Below are the code and all the weights of a small trained network. Each question names an input and a class and asks about switching units off, where a switched-off unit gives its printed mean instead of its output.

import numpy as np


def w(rows, s, z=0):
    codes = np.array(rows[::2]) - 128.0
    scale = np.full(codes.shape[1], s)
    scale[-1] = z or s
    return codes * scale


def norm(h):
    return h / np.sqrt((h * h).mean(-1, keepdims=True) + 1e-5)


def f(y):
    return y / 2 * (1 + np.tanh(0.7978845608 * (y + 0.044715 * y**3)))


def log_softmax(a):
    a = a - a.max(-1, keepdims=True)
    return a - np.log(np.exp(a).sum(-1, keepdims=True))


def net(x, mask):
    res = np.array(x, float).reshape(1, 4) / 4 @ E
    u = 0
    for l in range(3):
        y = f(norm(res) @ A[l][:, :-1].T + A[l][:, -1])
        res = res + np.where(mask[u : u + 11], y, B[l][:, -1]) @ B[l][:, :-1]
        u += 11
    return log_softmax(norm(res)[-1] @ U[:, :-1].T + U[:, -1])


A, B = {}, {}
E = w([
[131,129,129],'x0',
[109,19,141],'x1',
[97,134,47],'x2',
[252,91,99],'x3',
],0.0041)
A[0] = w([
[127,94,116,40],'L0N0',
[166,123,208,27],'L0N1',
[123,119,81,5],'L0N2',
[155,121,244,61],'L0N3',
[183,227,97,22],'L0N4',
[110,112,15,27],'L0N5',
[124,1,115,25],'L0N6',
[148,114,127,72],'L0N7',
[164,122,206,18],'L0N8',
[108,112,15,7],'L0N9',
[235,88,83,88],'L0N10',
],0.0098,0.0019)
B[0] = w([
[156,154,146,119],'L0N0',
[201,143,64,156],'L0N1',
[177,141,110,117],'L0N2',
[144,147,14,195],'L0N3',
[192,162,234,211],'L0N4',
[204,131,44,175],'L0N5',
[180,230,248,217],'L0N6',
[163,111,133,122],'L0N7',
[180,158,65,152],'L0N8',
[198,143,44,171],'L0N9',
[25,54,106,252],'L0N10',
],0.017,0.0038)
A[1] = w([
[81,110,116,106],'L1N0',
[162,147,174,117],'L1N1',
[128,124,141,6],'L1N2',
[149,105,140,84],'L1N3',
[147,143,23,146],'L1N4',
[178,162,213,90],'L1N5',
[128,122,128,166],'L1N6',
[10,87,116,144],'L1N7',
[94,51,123,126],'L1N8',
[139,165,143,197],'L1N9',
[123,140,124,176],'L1N10',
],0.013,0.0017)
B[1] = w([
[108,99,139,139],'L1N0',
[110,137,180,186],'L1N1',
[127,148,119,115],'L1N2',
[90,137,123,128],'L1N3',
[243,134,102,254],'L1N4',
[109,153,244,254],'L1N5',
[121,125,128,133],'L1N6',
[93,3,131,207],'L1N7',
[80,53,159,165],'L1N8',
[151,97,158,174],'L1N9',
[144,116,134,139],'L1N10',
],0.02,0.0054)
A[2] = w([
[72,52,101,73],'L2N0',
[125,154,119,215],'L2N1',
[95,216,165,78],'L2N2',
[107,108,117,132],'L2N3',
[81,140,127,2],'L2N4',
[144,160,62,148],'L2N5',
[194,184,4,9],'L2N6',
[123,137,134,4],'L2N7',
[79,141,135,24],'L2N8',
[69,143,138,159],'L2N9',
[133,124,126,141],'L2N10',
],0.012,0.0008)
B[2] = w([
[101,60,116,185],'L2N0',
[128,124,133,127],'L2N1',
[141,125,176,185],'L2N2',
[127,117,124,129],'L2N3',
[145,137,104,118],'L2N4',
[171,117,125,157],'L2N5',
[252,101,117,253],'L2N6',
[132,133,133,121],'L2N7',
[157,142,97,127],'L2N8',
[162,134,98,141],'L2N9',
[126,123,124,131],'L2N10',
],0.027,0.0056)
U = w([
[122,178,249,142],'0',
[225,148,73,168],'1',
[65,51,110,169],'2',
[159,106,176,222],'3',
[128,149,131,79],'4',
[71,213,54,2],'5',
[90,185,76,20],'6',
],0.013,0.0074)

Each question gives the input, the list of numbers given to net, and the class t.
The units are the neurons (one row each of A and B). Each row of codes is followed by its name. A weight is (code - 128) times the scale printed after its matrix; where a second scale follows, it is the last column's (A, B and U).
mask holds one flag per neuron, layer by layer. A switched-off neuron (its flag False) gives its mean, the last column of its row in B, instead of its output. The means were averaged over made-up inputs and are rounded, as every weight is.
A unit's drop is (log p(t) with every unit on - log p(t) with that unit switched off) / (log p(t) with every unit on - log p(t) with every unit switched off).
The circuit of an input: a set's keep is (log p(t) with only the set's units on - log p(t) with every unit switched off) / (log p(t) with every unit on - log p(t) with every unit switched off). Starting from the 12 units with the biggest drops (on a tie, the unit counted first), units are removed one at a time, each time the one whose removal leaves the highest keep (on an exact tie, the one counted first), for as long as the keep stays at least 0.8.
units of the circuit, in order: the units of the circuit, biggest drop first
most important unit: the unit with the biggest drop
top k neurons: the k neurons with the biggest drops, biggest first
k most important neurons of layer l: the k neurons of layer l with the biggest drops, biggest first
input [2,4,3,4], class 0: units of the circuit, in order => (L0N6 L2N6)
input [5,6,3,-7], class 2: top 2 neurons => (L0N4 L1N7)
input [1,0,6,8], class 2: units of the circuit, in order => (L0N10 L2N6)
input [7,-8,7,-7], class 0: units of the circuit, in order => (L2N6)
input [0,7,6,8], class 2: units of the circuit, in order => (L0N10 L2N6)
input [3,-3,7,-8], class 2: units of the circuit, in order => (L0N6 L2N6)
input [-3,4,-5,0], class 1: 3 most important neurons of layer 0 => (L0N3 L0N4 L0N1)
input [6,4,7,-6], class 1: top 3 neurons => (L0N10 L0N9 L0N5)
input [2,-4,6,-8], class 2: 4 most important neurons of layer 0 => (L0N6 L0N3 L0N1 L0N8)
input [7,-1,-6,7], class 2: 2 most important neurons of layer 1 => (L1N8 L1N7)
input [-2,-5,-8,-4], class 1: 2 most important neurons of layer 0 => (L0N3 L0N6)
input [-5,-7,-7,-7], class 0: top 3 neurons => (L0N10 L2N6 L0N5)
input [2,-2,7,8], class 2: top 2 neurons => (L0N10 L0N6)
input [3,-6,-2,-4], class 0: most important unit => L0N10
input [-3,5,-6,-6], class 1: top 4 neurons => (L0N3 L0N4 L0N10 L1N5)
input [-3,-5,5,-5], class 0: top 4 neurons => (L0N10 L0N3 L0N1 L0N8)
input [7,6,-5,8], class 2: top 2 neurons => (L0N10 L0N4)
input [4,7,-6,-3], class 0: top 2 neurons => (L0N6 L2N6)
input [2,-4,-6,-7], class 2: top 2 neurons => (L0N6 L0N4)
input [-6,-6,3,2], class 0: most important unit => L0N4
